What can hang from each mark:
A: L
X: E M
G: A K T
L: M Q
E: G
M: E
T: G J
J: G T X
Q: K L X
K: J

Every row comes from one small tree of marks. The marks that hang from a mark follow it in brackets, in alphabetical order. Every link used is in the known rows. Which tree was each row made from?
Known rows:
T[G[A K] J]: [-46.3  -0.5  11.8  37.3  29.1  22.3  -6.9  15.9 -61.6 -21.1 -31.1  22.6
 -15.7   6.2  15.7  -2.2  11.7 -27.8   6.3  -6.2  -8.7  -2.2   1.4  46.8]
A[L[M[E[G[K T[J]]]]]]: [ -6.1  -3.4  11.5 -18.6  20.4  24.2  -3.9  -4.0  15.3  -6.0 -25.1  15.0
 -25.9 -17.8   0.4  18.4  14.2 -43.6 -16.9  10.3 -18.9   3.3  -5.4  28.2]
Q[K L[M] X[E]]: [ 22.1 -21.6  14.3   5.8  23.1   3.1  30.7  36.5  46.2  25.9 -30.3  53.1
  32.3  -3.8  18.8 -21.1 -49.3   8.1 -20.9  24.7   9.5  20.1  25.4  19.0]
G[A[L] K T[J[X[E M]]]]: [-41.9   0.1 -35.5  15.2  -7.0  40.7 -36.2 -34.1  -7.7  -2.8 -19.2  10.5
   6.2  14.2  22.3   3.6   5.7 -36.4  12.4  -5.8 -10.4  33.3 -32.6  -5.2]
K[J[G]]: [-11.9   5.6  22.9 -20.9  27.2   0.5  31.0  23.1 -13.8  21.5 -28.1  10.9
 -29.5  -9.5  -5.1   4.6   2.0 -26.0 -18.9  -4.0   2.5  28.6  31.3  42.7]
X[M[E[G]]]: [-28.9 -10.5  18.4  -8.6   3.6 -18.1  11.7   5.1  21.9  21.3 -25.4   7.2
  13.0  27.1   6.7  24.5   6.9  -6.3  -9.1   7.7  33.6  -3.2   6.0  23.7]
M[E[G[A[L[Q]] K]]]: [-16.9   7.7  14.0  -6.4  17.4  -7.4   2.3  13.5   1.3  -5.3 -31.2  16.2
  -3.6  -1.8  13.9  12.7  17.4 -10.3  -3.2  23.9  20.0 -11.2  -2.8   6.7]
K[J[G T X[E M]]]: [ -7.3  -4.4  24.1 -24.3  -2.3 -12.4  49.6 -13.3   0.2  42.2  -1.5   4.0
 -22.5 -20.8  -9.5   1.1  14.4   8.2 -28.3 -17.4  22.6  42.7  40.1  14.8]
E[G[A[L[M Q[K]]] T[J]]]: [-11.1  26.4   3.4  -7.2  35.4  13.5 -11.6   5.6  -4.2  -8.2 -31.1  31.9
  21.1 -10.3  35.5   1.7 -15.8 -21.3  -0.3   6.0  -2.4 -11.3 -13.7  10.9]
J[T[G[A K]]]: [ -6.5   2.9  10.5  15.0  32.8  -0.8  14.5  -3.0 -41.8  21.6 -19.6  31.4
 -31.8 -12.4  16.0  -6.6  11.3  11.8  -8.9   1.4  26.6  21.1  11.2  29.9]
T[G[A[L] K[J[X[E]]]]]: [-23.1 -10.5  11.3  18.9  15.3  19.0  12.2   1.8 -33.0   9.2 -12.5  14.0
 -31.0   2.9   7.0  -7.0  31.6 -22.9   5.9   4.9 -10.8  10.1  19.1  22.0]
J[T[G[A K]] X[M[E]]]: [-13.1 -20.5  12.6  16.8  -7.1  -5.9  21.5 -24.7 -22.5  21.1  -4.3  23.0
 -22.8  -9.3   6.1  -0.2  30.6  32.3 -17.5  -9.4  31.7   2.3   4.6   9.4]
T[G[A[L[Q]] K] J[X]]: [-35.8  -8.0  20.3  28.2  14.8  30.9  -0.5   4.1 -59.9 -33.7 -16.5  26.8
 -24.5 -16.3   8.6  -4.0  27.9 -27.9   0.8  -9.4 -26.4 -13.0   4.5  33.2]
E[G[A[L] K T]]: [-14.5  26.8 -19.0 -12.2  29.6  12.1 -15.8   3.9  -6.5  12.0 -34.1  27.4
  16.9   9.3  28.5   6.5  -5.6  -8.4   9.3  11.8   5.6   5.2 -36.5   7.7]
T[G[A K] J[X[M]]]: [-47.4 -14.6  10.8  35.1   6.0  21.9  -3.4   3.2 -52.2 -18.1 -20.6  20.7
  -5.8   8.6   9.8   0.5  20.4 -15.7  -0.5 -17.8  -9.7 -12.3  -2.9  38.7]
A[L[M Q]]: [  7.0  -7.0  27.1 -24.0  23.1  25.1   3.5   5.5  10.0  -6.1 -17.4  23.3
 -34.6 -34.7   4.0  13.6  16.7 -52.7 -29.2  13.1 -15.5  -1.3  28.8  34.1]
J[T[G[A[L]]] X]: [  9.8  -8.7  26.0   6.9  23.6  -8.3  33.7 -13.8 -35.7  22.0  -5.5  36.5
 -40.5 -24.8  -1.5  -9.1  22.1  21.4 -19.0 -19.5  14.0  10.2  22.0  32.6]
M[E[G[A[L] K[J[X]] T]]]: [-18.2   9.2   2.5  -3.5  13.7   0.4   1.8   4.0   8.7   4.1 -30.5  14.0
  -3.9   1.8   9.8   8.7  14.9  -8.3   3.6  12.3  10.5  -1.1 -14.4   3.9]
X[E M]: [-38.2 -12.9  12.9  -2.4  -5.1 -23.4  17.4  -5.4  37.0  46.2  -7.5  -3.6
  19.2  36.9  -3.0  19.0   5.7 -18.5 -10.8  -2.8  41.4  34.0  34.4  24.7]
J[T[G[A]] X[E M]]: [-13.4 -16.5  21.3  13.8  -3.9 -22.7  38.7 -29.5  -7.9  42.2   9.1  16.2
 -10.3  -3.7  -0.4  -4.1  25.4  31.4 -19.3 -22.1  42.2  20.2  33.6  12.8]
L[M]: [  1.3  -4.5  13.5 -10.4  31.9   5.8  -0.7  25.5  16.4  15.6 -37.0  24.5
 -16.7  -8.5   0.4  14.6  -0.7 -35.5 -41.0  -4.5   7.1  -4.2  16.6  66.4]
K[J[G X[E]]]: [-11.6   1.8  26.1 -19.8  11.5 -10.4  43.8  15.7  -0.3  29.4 -13.7   8.4
 -22.5 -12.9 -19.8   2.1  13.1 -14.1 -24.4 -15.9   6.5  29.2  39.0  35.7]
Q[L X[E[G[A T]] M]]: [ -9.8 -17.7  -2.0  -4.9   5.9  -4.0  32.1  10.7  42.6  42.0 -25.2  29.6
  55.6  24.9  26.8  -4.5 -34.1  27.4  -0.8   8.5  36.5  33.9  11.4  -2.9]
L[M Q[K X]]: [ 14.6  -6.2  26.2  -9.8  21.5  11.8  -0.5  48.1  19.6 -21.7 -29.5  52.5
   6.4 -40.7  17.0  -5.1 -21.0 -28.7 -42.1  23.6   9.3 -34.0  27.0  32.8]

Which tree is each row?
[ -0.3  15.0  34.1  -0.9  31.2   4.5  11.1  31.9 -10.8  -4.8 -23.4  42.0
 -11.8 -33.7  24.4 -11.1 -11.3 -25.1 -11.2  23.0   7.9   2.6  40.6  24.0] => L[Q[K[J[T]]]]
[-24.6   3.5  27.0  -5.6  22.6  -5.6  21.8  18.6 -30.0  -7.4 -24.8  25.0
 -15.3 -14.1 -19.7  13.4   0.2 -14.5 -29.2 -28.9  -1.1   7.1   6.3  59.2] => T[J[G X]]
[ -8.8 -16.5   9.6  12.4  -1.1  -1.8  19.7 -21.3 -29.5  25.7  -5.4  28.7
 -18.4  -8.7   8.7  -2.8  22.5  29.7 -18.4 -14.9  26.4   6.9   4.7  18.7] => J[T[G[A K]] X[M]]
[-13.7   4.1  15.7  -0.6   7.5  -7.9   5.2  27.3  19.6  -4.9 -14.8  41.3
  40.7  -5.0  27.0  -8.1 -25.2  -7.3  -6.2  25.5  34.3 -10.3  22.3  -6.5] => L[Q[K X[E[G[A T]] M]]]
[ 21.6  -5.2  28.6 -16.7  19.7  16.5   7.9  39.6  16.4 -17.3 -25.8  48.6
  -2.0 -53.1  23.3 -13.8 -19.4 -25.8 -40.8  23.7   5.8 -21.0  38.6  23.3] => L[M Q[K[J[T]] X]]
[-14.3  -1.5 -16.6   0.4   7.9  19.4 -14.7  10.7 -22.3  12.5 -36.7  17.3
  -7.1  10.5  20.7  -7.0   7.8 -25.0  -2.8   0.6  -3.4  20.0   0.7  23.0] => G[A K[J[X]]]
[ -6.4 -16.2 -12.2 -11.1  -9.8  26.6  -7.3 -29.2 -15.9  13.2 -18.5   5.6
 -24.2  -2.5  23.2  -4.4  23.7 -20.4  -0.3   9.1  -7.7  33.9   2.9 -10.0] => G[A[L] K[J[T X[M[E]]]]]
[-31.1   4.2   7.5 -19.4  -6.1 -20.7  21.4  -8.0  31.1  47.6  -6.8  -2.1
  32.5  21.8  11.6  14.9   6.3   3.9  -5.5   7.0  40.1  30.6  17.6   2.1] => X[E[G[K[J[T]]]] M]
[-18.5  11.6  16.9  -6.8  25.2 -18.5  10.0  28.9   7.6   5.6 -37.0  19.7
  -2.1   5.5   0.3  17.9   9.9  -2.6  -6.9  18.4  25.0  -8.5  -8.0  29.1] => M[E[G[K]]]
[-25.0  15.3  -0.4   2.7  20.7  -3.5  -2.7  13.6   6.9   6.6 -38.7  12.8
   3.4   8.7  16.5   8.7   6.7  -7.5   4.6  16.0  22.4   0.2 -13.3   9.4] => M[E[G[A K[J] T]]]
[-32.1  -9.4  11.1  -8.0  -0.6 -11.5   5.3   5.5  19.4  18.5 -26.5   7.2
  14.0  26.7   8.7  24.6   8.6  -6.0  -7.8  12.6  31.2  -2.9  -3.5  18.9] => X[M[E[G[K]]]]
[-37.2   9.5   0.0  12.7  21.0  12.7  -7.4   4.9  -0.1   3.6 -29.9  27.8
   4.5   7.6   2.0  10.7 -12.7 -26.0  -3.6 -21.5   3.8  17.3 -11.3  46.5] => G[T[J[X[M]]]]
[ -6.8 -13.8  26.7  -7.1   1.3   0.4  40.0 -20.9  -5.7  35.4   0.6   5.8
 -25.8 -11.3   4.0  -9.2  23.8  -5.0  -7.5 -12.6   5.7  36.1  50.1  13.4] => K[J[T[G[A[L]]] X[E M]]]
[  5.3  -7.2  15.1   7.5  17.1   0.4  24.1 -13.8 -39.1  18.4  -7.6  37.4
 -38.8 -25.3   0.8  -8.9  24.9  22.5 -16.8 -12.7  10.2  10.7   8.3  26.2] => J[T[G[A[L] K]] X]
[ -7.2   7.1  26.9 -19.9  19.4 -12.0  34.8  25.0  10.4  28.8 -21.7  15.7
  -5.3  -3.1  -7.7  -1.4   6.8 -17.3 -11.2 -11.6   0.8  21.8  40.0  42.8] => K[J[X[E[G]]]]
[-21.5 -14.3   8.9  24.3  20.5  22.8  -2.0   2.8 -30.9  -2.3 -21.5  17.1
 -35.6   1.0  10.3   1.8  30.9 -24.9  -3.6  13.2  -4.0  -8.7   3.3  27.2] => T[G[A[L[M[E]]] K]]
[ -0.9  10.1  -1.1 -30.5  12.9   5.3   5.2  -4.0 -11.6  18.9 -24.4  19.1
  10.3  -0.5  28.1   2.0   7.1   1.8  -0.8   7.5   2.0   8.1  -9.3   2.1] => E[G[A[L] K[J[T X[M]]]]]
[-35.2  -5.3   5.5  -6.5  -1.9  -1.5   2.9   0.5  23.0  19.6 -27.2   4.6
  13.7  24.1  13.7  20.6   6.2 -11.2  -1.1  11.8  25.0   4.9  -5.3  11.4] => X[M[E[G[K[J] T]]]]
[-16.9 -15.2  10.4  15.2  -9.6 -14.1  28.4 -29.2 -11.1  39.0   7.6  16.1
  -9.0  -3.7   2.0  -3.3  28.2  31.9 -16.9 -14.8  38.1  20.9  19.3   6.3] => J[T[G[A K]] X[E M]]
[-11.9   3.6  20.8  -7.4  25.7 -20.2  12.8  11.0   5.7   7.5 -31.4  13.1
  -5.6   8.9   6.4  13.4  11.6  -8.4  -3.5  12.9  22.8  -5.7   6.4  18.9] => M[E[G[A[L]]]]
[ -4.5 -12.9 -14.5 -13.0  -3.6  33.2 -13.5 -12.9  -1.4  12.0 -22.0   4.7
 -18.9  -3.3  16.6  -3.2  22.6 -41.9 -11.1   5.0 -20.6  25.2   8.4   7.8] => G[A[L[M]] K[J[X[E]]]]
[-40.6  -6.0  13.5  28.6  26.5  30.2  -5.6   3.8 -59.3 -23.9 -24.4  19.7
 -25.1   1.3  13.3  -1.6  18.0 -36.6   8.8  -2.1 -21.9   3.1   1.8  38.6] => T[G[A[L] K] J]
[-11.7  11.6  19.6 -14.9  19.5  -5.9  29.8  20.2  14.1  29.3 -21.7  16.1
  -2.7  -3.7  -5.0  -1.7   3.9 -17.5  -6.8 -12.3   1.2  24.4  31.8  38.2] => K[J[X[E[G[T]]]]]
[ -6.5  -4.2   9.4  -5.0  22.4  10.1  -6.3  -2.7 -16.7   3.6 -23.8  18.9
 -17.4   1.0  21.8   1.4   7.7 -38.7  -4.8   6.7   3.5  13.8  24.6  18.9] => G[A[L[Q]]]
[-11.4  -5.9  26.2 -19.7   7.5  -4.2  27.0  16.5   9.7  21.1 -25.7  12.2
  -4.7   3.0  -0.1   4.7  10.5 -15.8 -10.8  -7.7   0.3   8.2  28.4  35.6] => K[J[X[M[E[G]]]]]
[-14.2  29.8  -5.2  -5.1  41.5  -8.5  -3.8  16.1  -2.8  20.5 -38.5  30.6
  24.8  15.1  26.8   5.2 -16.5  -0.4   2.9  -1.6  24.9  -1.0 -16.8  25.3] => E[G[A T]]
[ -6.2 -24.8   5.7  -3.6  10.6   4.2  29.4  20.1  35.0  24.1 -35.9  38.0
  35.4  16.0  21.7   1.5 -30.7  24.4  -3.8  14.9  27.1  17.7   0.1   9.1] => Q[L X[M[E[G[T]]]]]
[ -9.2   6.5  12.1 -12.3  18.5  -8.6  10.6   2.5  -0.6   7.9 -29.8  11.0
 -12.0  -3.3  14.3   7.5  15.7  -2.6  -1.2  19.1  18.0   6.7   0.7   4.6] => M[E[G[A[L] K[J[T]]]]]
[ -6.3   0.3  10.6 -23.6  19.5 -29.2  25.9  43.2  21.8  18.4 -24.5  34.0
  29.8  12.1  -8.7   1.6 -18.8   5.5 -12.4   7.9  35.4  13.5  13.4  30.7] => Q[X[E[G[K]]]]
[ -6.0  27.8   3.9 -11.9  36.1   7.7  -2.1   8.1  -3.0   7.1 -28.9  31.2
  16.9  -3.6  35.5  -3.5 -14.0 -14.9   9.8  12.9   2.2  -0.9  -5.8   3.1] => E[G[A[L[Q[K[J]]]] T]]
[ -6.4   0.3  19.4 -10.0  14.1  11.3  -3.0  31.5  24.4 -33.9 -32.6  31.6
  13.3 -41.7  20.1   7.3  -2.2 -20.7 -36.4  15.1  23.0 -41.2  13.3  14.0] => L[M[E[G[A T[J]]]] Q[X]]
[-35.1  26.2  -5.8   2.3  21.2 -14.0   1.9   8.4  13.0  25.5 -22.2  11.3
  30.2  17.4  11.5   6.8  -4.4  -9.5   3.3   0.0  29.8  25.9  -0.6  15.2] => X[E[G[A K T[J]]]]
